How the items are linked:
SM * SZ
SM § GQ
SM ! MR
TH * ZH
TH § HJ
TH ! ZJ
RF * LD
RF § HZ
RF ! DC
LZ * ZS
LZ § PG
LZ ! MB
MR * SM
MR § JB
MR ! HB
BZ * HZ
BZ § LD
BZ ! SN
GB * CR
GB § MB
GB ! PG
QM * HF
QM § BC
QM ! HQ
FD * LP
FD § MF
FD ! ZQ
HQ * QM
HQ § LS
HQ ! JP
HJ * ZQ
HJ § TH
HJ ! DR
JN * MB
JN § CR
JN ! CD
SN * BZ
SN § GL
SN ! RH
ZS * HB
ZS § GH
ZS ! LZ
DR * HJ
DR § ZH
DR ! NR
JP * HQ
JP § CT
JP ! SZ
JB * QS
JB § MR
JB ! GQ
DC * RF
DC § TC
DC ! ZF
QS * GH
QS § HB
QS ! JB
HF * CG
HF § CQ
HF ! QM
CD * JN
CD § NR
CD ! ZH
ZJ * TH
ZJ § ZQ
ZJ ! MF
ZF * DC
ZF § RD
ZF ! LP
LS * CT
LS § HQ
LS ! BC
PB * MF
PB § LP
PB ! RD
TC * RD
TC § DC
TC ! HZ
PG * GB
PG § LZ
PG ! GH
ZQ * FD
ZQ § ZJ
ZQ ! HJ
LP * ZF
LP § PB
LP ! FD
CG * RH
CG § PF
CG ! HF
MB * LZ
MB § GB
MB ! JN
PF * CQ
PF § CG
PF ! QG
HZ * TC
HZ § RF
HZ ! BZ
GQ * JB
GQ § SM
GQ ! TZ
QG * PF
QG § RH
QG ! GL
LD * GL
LD § BZ
LD ! RF
TZ * GQ
TZ § SZ
TZ ! CT
GH * PG
GH § ZS
GH ! QS
NR * DR
NR § CD
NR ! CR
SZ * JP
SZ § TZ
SZ ! SM
CQ * BC
CQ § HF
CQ ! PF
ZH * CD
ZH § DR
ZH ! TH
RH * SN
RH § QG
RH ! CG
MF * ZJ
MF § FD
MF ! PB
RD * PB
RD § ZF
RD ! TC
CR * NR
CR § JN
CR ! GB
GL * QG
GL § SN
GL ! LD
BC * LS
BC § QM
BC ! CQ
CT * TZ
CT § JP
CT ! LS
HB * MR
HB § QS
HB ! ZS

The rows follow the links: the fewer symbols apart two items are, the more alike their rows tend to be.

Each row is also shifted at random along 4 hidden directions that mean nothing.

Name the item of each row.
[-10   2  -3  40  34 -10  18  19  55  16  -5  42  14   5  47  -7   3  -6  31  19   8  -3 -55  14 -34   8 -45   0   9 -18   4  22 -72  40  -1   5   1 -26  13  -4  56  11 -17 -12 -29  -8  25 -18  30 -10 -10  24  22   4  17   8 -38 -12  25]
item: ZJ
[  2  -3  -7   8   7  25  15  25  14  30   8 -26 -20   2 -19   2   4 -23  25  34  36   2 -28  20 -53  12   9  17 -28 -43 -17 -27  -8  -5  23  -2  49  22   0 -17  49  41 -23   2 -14  12  46  16  15   1  20  -9  29  29  -2  54 -13  -2   5]
item: ZF
[ -1  19 -18   2 -19 -48 -15 -11   0 -20   2 -37   2   3  27  28   4  44  -2  42  34  34   8 -14  14  16  30   4 -36  30  35   5 -11 -28  18 -11  15  43  -6 -40   5 -15   9 -16  -4  25 -21 -30 -16  17   0  -5   6   1  23 -16  19 -32 -25]
item: JP
[ -6 -24  10 -22 -17 -13   0 -36  -2 -12  22  52 -14   9  20 -24 -17  -1  -1  -6  -7 -34  25 -14  23  17  -5 -20  19  11  30   9  23 -49  -9  11 -32   8   0  20 -34 -36 -16  19  21 -12 -35 -22   9 -25  12   1  -4 -18  -7 -17  -8  26 -23]
item: LZ
[ 13  -4 -13 -14 -18 -21 -36 -17 -46  -9   1 -31 -30   0   1  23   2  37  -7  38  25  -4  30  -7   5  22  35  -9 -26  43  52 -17  33 -54   2   1  15  35   1 -15 -23 -33 -17  13   0  14 -28 -17  -5   5   0   5   2  10  26 -16  26 -18 -14]
item: SM
[ 24 -22 -18  38  36  -1  23  38  -7  12 -24  37 -12 -14  57  -7  13   2  50  -4 -20  -6   8  37 -11 -26 -30  28   1  -6 -47 -13 -19  10  -3 -14  19  -5   3 -18  19  -9   5  -2 -53  -2 -25 -49  32  32 -43  26  37  23   0 -24  34   3   8]
item: RD
[ 44 -20 -12   0  31  15 -11  42  63  16 -11   4 -10  -1   1  19  26 -17   0 -44 -12  -9  -6  30  -6 -17  33  22 -35 -12 -34  -6   3  24 -14 -36 -22 -23  -5 -11 -22   0   9 -29 -36  -9 -25  10 -13  38   5 -28  20  11 -12  16  28  42  -6]
item: HJ
[ 18   2   0   0 -27  19 -16  14  59  14  13 -28  -4  -6 -43   4  11 -40 -12 -30 -21   1  14  27  15  23  54   2 -27  -7 -35 -11  27 -18  10 -35 -20  23 -14 -13 -18  24  18 -27   2 -36  -3  30 -32  14  44 -36 -11 -16 -30  24  26  42 -48]
item: NR
[ 23 -12 -33  62   6  -2  -2  53 176  28 -35  30 -30 -69  30  -4 -27 -23  54   7 -22 -25  19  62 -44  35 -16  45 -25   9 -14  11 -35 -27   3  -6 -33 -60 -19  -8  72  -6  16 -49 -68 -56  -7 -30   5  14   6  14  51  49  33  17   6  71  35]
item: PB
[ -9  30  -4  24 -39 -60  47  13  97 -37  24 -14  38  25  64  -7   0   4  23   7 -23  57   6  15  59  -1  21  24 -21 -12 -42  31 -44 -24  38 -36 -12  81 -18 -58  25  -5  51 -61  -6   0 -29 -43 -21  18  25 -30  23 -19 -27 -14  31   3 -68]
item: CG
[ 24 -23 -20  16  24  23  16  45  28  22 -16  16   8  34  15 -22  41 -30  -6 -27 -11  -2 -57  22  -7 -44 -12  10  -9 -28 -53 -22 -11  47  -3 -17  17   2  33 -20  10   6 -20  -9 -19  12  14  -4  31  45 -22   2  36  10 -16 -22  19  -8  12]
item: TC
[ 24  -1  -6  -7 -10  56  -7  32  32  18 -31 -37 -12 -33 -71 -13  -2 -48  -9 -41 -37  -7  35  32 -12 -12  19  22  -8 -15 -64 -33  43   2  -3  -8 -18 -30 -22   8  -7  23  22 -10  -4 -28  17  44 -23  20  17 -23   2  26 -20  25  21  49  19]
item: BZ
[  3  23  16  -7   9  -5 -14  -7 -13  -5   9 -20  37  11 -12  23  23   5 -28 -28 -11  32 -18 -15  37  -8  27 -23   5   1 -17  23  -7  50  -4 -31 -20   5  -5  -8 -32  17  25 -18  11  -7  -3  29 -30   8   5 -18 -44 -41 -25  -6   5 -10 -34]
item: GB
[-12  40 -16  31 -56 -27 -42 -22  70  -5  -1 -63  -9 -78 -41  22 -34   6   9  47  -5   8  66  14   1  78  30  -2 -16  63  38   6  14 -70  30   2 -17  10 -44 -18  32   3  27 -33 -14 -63  -6   1 -41 -24  45   6 -32   0  34  20   2  29 -29]
item: QS
[ -1  24   0  -1 -63  13  15  12  45  -4  13 -66   5 -19 -59 -13 -13 -44   9  -5 -30  23  48  21  22  14  34  13 -12 -16 -57 -32  41 -58  39 -14   6  69 -35 -27  20  33  33 -26  17 -27  22  21 -31   4  52 -39  -3  -3 -36  30  29  32 -53]
item: RH
[ -1  42   6   4   7 -22   7   3  31 -34 -12 -29  24 -30  28  36 -15  42   9 -15 -11  47  47   4  31 -22   8  35  -1  12 -26  50 -27  20 -10 -17 -31 -26 -41  -5 -11  -2  70 -39 -19   8 -34  -3 -45  11  -8 -21 -20  -5   9   4  16   7   5]
item: HF
[-14 -14  24 -17 -13 -17  10 -42   1 -13  18  61  -6  -6  22 -23 -23  -3  17 -11  -6 -34  32 -12  17  23 -24 -20  30   3  22  16  19 -54  -5  17 -35   0 -12  24 -17 -24  -6  15  15 -19 -33 -28   9 -40   7   1  -8 -15 -12  -5 -12  30 -19]
item: MB

Start, symbols taken left to right, then the item you end at.
Answers are names.
[ 28 -24 -11  11  11   3  14  29 -20  18   7  -5 -14  23  17   9  27 -18  25   5  10   5  -4  34  -6  -5  31  13 -37 -26 -41 -39  16 -20  23 -39  47  71  13 -41  -3   6 -19   2 -24   9 -11 -24  17  38   2 -16  34   7 -23   3  48   3 -47]
§ § *: FD
[ -11   -1   39  -30   38   32  -16  -34  -37    3   -5   52   13   -2  -30   -5  -12    2  -32  -51   -5  -35  -22  -35  -20  -13  -39  -24   51   -7   26   33   -2   63  -46   32  -48 -110    3   80  -31    9  -13   28   21   -6   21   48   -7  -50  -11    1  -44  -17    0   20  -62   15   62]
§ !: GB
[ -7 -12 -16  40   8  19   4  31  55  39  -1   3  -6  -5 -10 -16   3 -33  17  24  10 -14 -56  17 -48  23 -24  -4 -10 -19  -8 -19 -25  15  21   3  29  -3  16 -10  66  25 -31  -6 -16 -16  49   3  28  -7   7  19  22  22  11  20 -22  -4  21]
§ *: LP
[ 11 -36  10 -29  22 -23  -9 -27 -61 -21  -2  62  -9  30  42  -3   7  35 -15 -29   3 -29   5 -28  28 -22  -8 -15  23  19  35  19  14  -3 -35   6 -27 -18  19  28 -61 -50 -17  28  10  21 -52 -28   6  -6 -33   3  -4 -20  -1 -48   6 -11  -3]
§ *: PG
[-28   9  17  18  -8  34   6 -19 -50  23  15 -12  -8 -34 -42 -15 -30 -23  36  40  12 -18  16   8 -44  43 -29 -12  27 -17   9 -29  12 -29  27  25  41  17 -10  15  50  39 -26  38   6 -26  47   9  24 -41  24  20 -17   7   7  52 -39   8  -2]
! * !: ZJ
[  0   3 -24 -13   0 -26 -39  -1  28  -8  -2 -34  -3  30  -1  25  18  31 -47  21  36  19 -48 -26   2  13  39  -5 -43  35  54  11 -10  16 -10  -2  -2   8  19 -22 -10 -20 -12 -19   9  28   0  12  -9  22   4  -1   3   8  27 -18   4 -39  13]
! * !: SM
[-15  37  12  24 -18 -53   2 -36 -57 -26  26 -31  22 -28  35  20 -14  42  29  43  -2  41  58   0  44  30  13 -12   9  40   8  12  -4 -49  31 -20  12  72 -23 -41  -3  -8  30   0  -9 -20 -34 -45 -17 -10   0  15 -32 -39   4 -22  28 -24 -72]
§ !: LZ
[ 44 -12   4 -10  24  21 -15  16  -1   9 -14  -2 -16 -39 -12  34  -1  -1  13 -53 -23   0  61  37   2 -13  30  26  -9   7 -45   0  32  -1 -16 -35 -28 -40 -28   9 -40   5  37  -6 -34 -21 -45   9 -34  26  -1 -22  -7   5 -13  16  38  61  -7]
* § *: ZH
[ -5  40  10   5  -9 -14 -24 -11  25  -6   3 -37  28 -30 -25  31 -14  17 -13 -10 -13  23  22  -1  23  17  27  -8   2  25   1  23  -5  18   4 -18 -28  -7 -25   0 -13  16  37 -29   3 -34  -2  22 -43  -5  20 -10 -49 -27   2   9   1   8 -28]
* § §: GB
[  8 -35 -17 -12 -13 -42 -19 -16  36 -15   8  38 -24  26  38 -12   5  17 -11   4  12 -25  -3 -13  17  19  15 -19 -19  35  47   9   9 -42  -7   1 -28  25  20  -6 -27 -54 -17  -5   8   5 -45 -33   7   4   1  -2  20  -5   9 -38  23   0 -24]
§ *: GH
[-17  41   1  -4 -14 -28   6  -4 -27 -23  17 -60  32  28   4  23  16  24 -17  25  21  56 -15 -24  27  -9  27  -3 -16  -4  -5  14 -19  12  26 -15  32  69   4 -39   1  13  22 -15  22  35  12   1 -18  11   9 -16 -12 -21  -9   0   8 -52 -34]
§ § §: BC
[-33   1  32  -6   5   2  22 -33 -26   3  21  44  22  22   9 -23  -5 -16   3   7   8 -10 -39 -22  -5  12 -35 -35  39 -27  17  10 -25  17   6  18   6   4  12  20   7   9 -26  23  23  -3  23   1  22 -49   3   8 -19 -22 -16  10 -42 -15  -7]
§ *: DR
[ 29 -10  -5  27  45 -11  34  20 -48   4  -6  24 -16 -11  74  25   4  29  74  18  20  14  30  40 -19 -21 -14  44 -15 -19 -30  -7 -22 -12   8 -27  36  11 -11 -24  11  -8  17   4 -60  20 -35 -60  23  25 -37   8  40  20  12   9  35   3  -5]
! !: ZQ
[   1   41   10  -18   27   -6  -27  -16 -119  -17  -21  -59   13  -25  -16   59   -7   66  -14    7   25   38   41  -21    3  -29   17   21    4   26   15   10   14   37  -23   -2   15  -37  -20   15  -32   11   36   13   -3   35   -9   24  -36    5  -25    2  -41   -4   29    8    2  -34   30]
§ *: CT
[ 12  10  16  -1   0 -13   2  -1   1  -5  20 -12  26   3  -2  18  17  -6  -8 -26 -16  26   9   5  39  -5  29  -8  -2   1 -30   6  -1  15   5 -36 -15  30 -11 -20 -38   6  30 -14  -1 -19 -24   1 -25  15  11 -27 -25 -39 -38  -6  25   9 -54]
* §: CD
[ 32 -19 -20  19  11  17  17  42  59   7 -28  14  -5 -19  15 -17   9 -23  25 -36 -38  -4  19  39   4 -22  -1  30  -6  -9 -60  -7   8   5  -3 -19 -20 -19 -10  -7   3  -5  24 -20 -37 -14 -22 -13   3  38 -15  -3  27  22 -11 -11  29  49   5]
* *: RD
[ 36 -22 -14  16  40   5   6  34  10  23 -12   5 -23  -9  27  23  12   0  38  -1  10   2  14  44 -30  -9  11  40 -33 -14 -26 -12  -5  -2  -2 -32  17 -15  -9 -14   6   4  10 -10 -51   8 -20 -20   7  34 -16  -8  43  27   6  22  29  25   7]
* §: PB
[  1 -27 -31 -14 -61 -13 -51  -4 115   8   8 -26 -30  37 -44 -15  14 -28 -56  32  23 -26 -53 -15  -3  56  59 -36 -58  19  66 -20  19 -58   9   8  -8  49  24 -32   5 -28 -49 -24  33  -7  13  19  -1   1  51 -17  22  12  10 -13   5  -2 -26]
* * *: JP
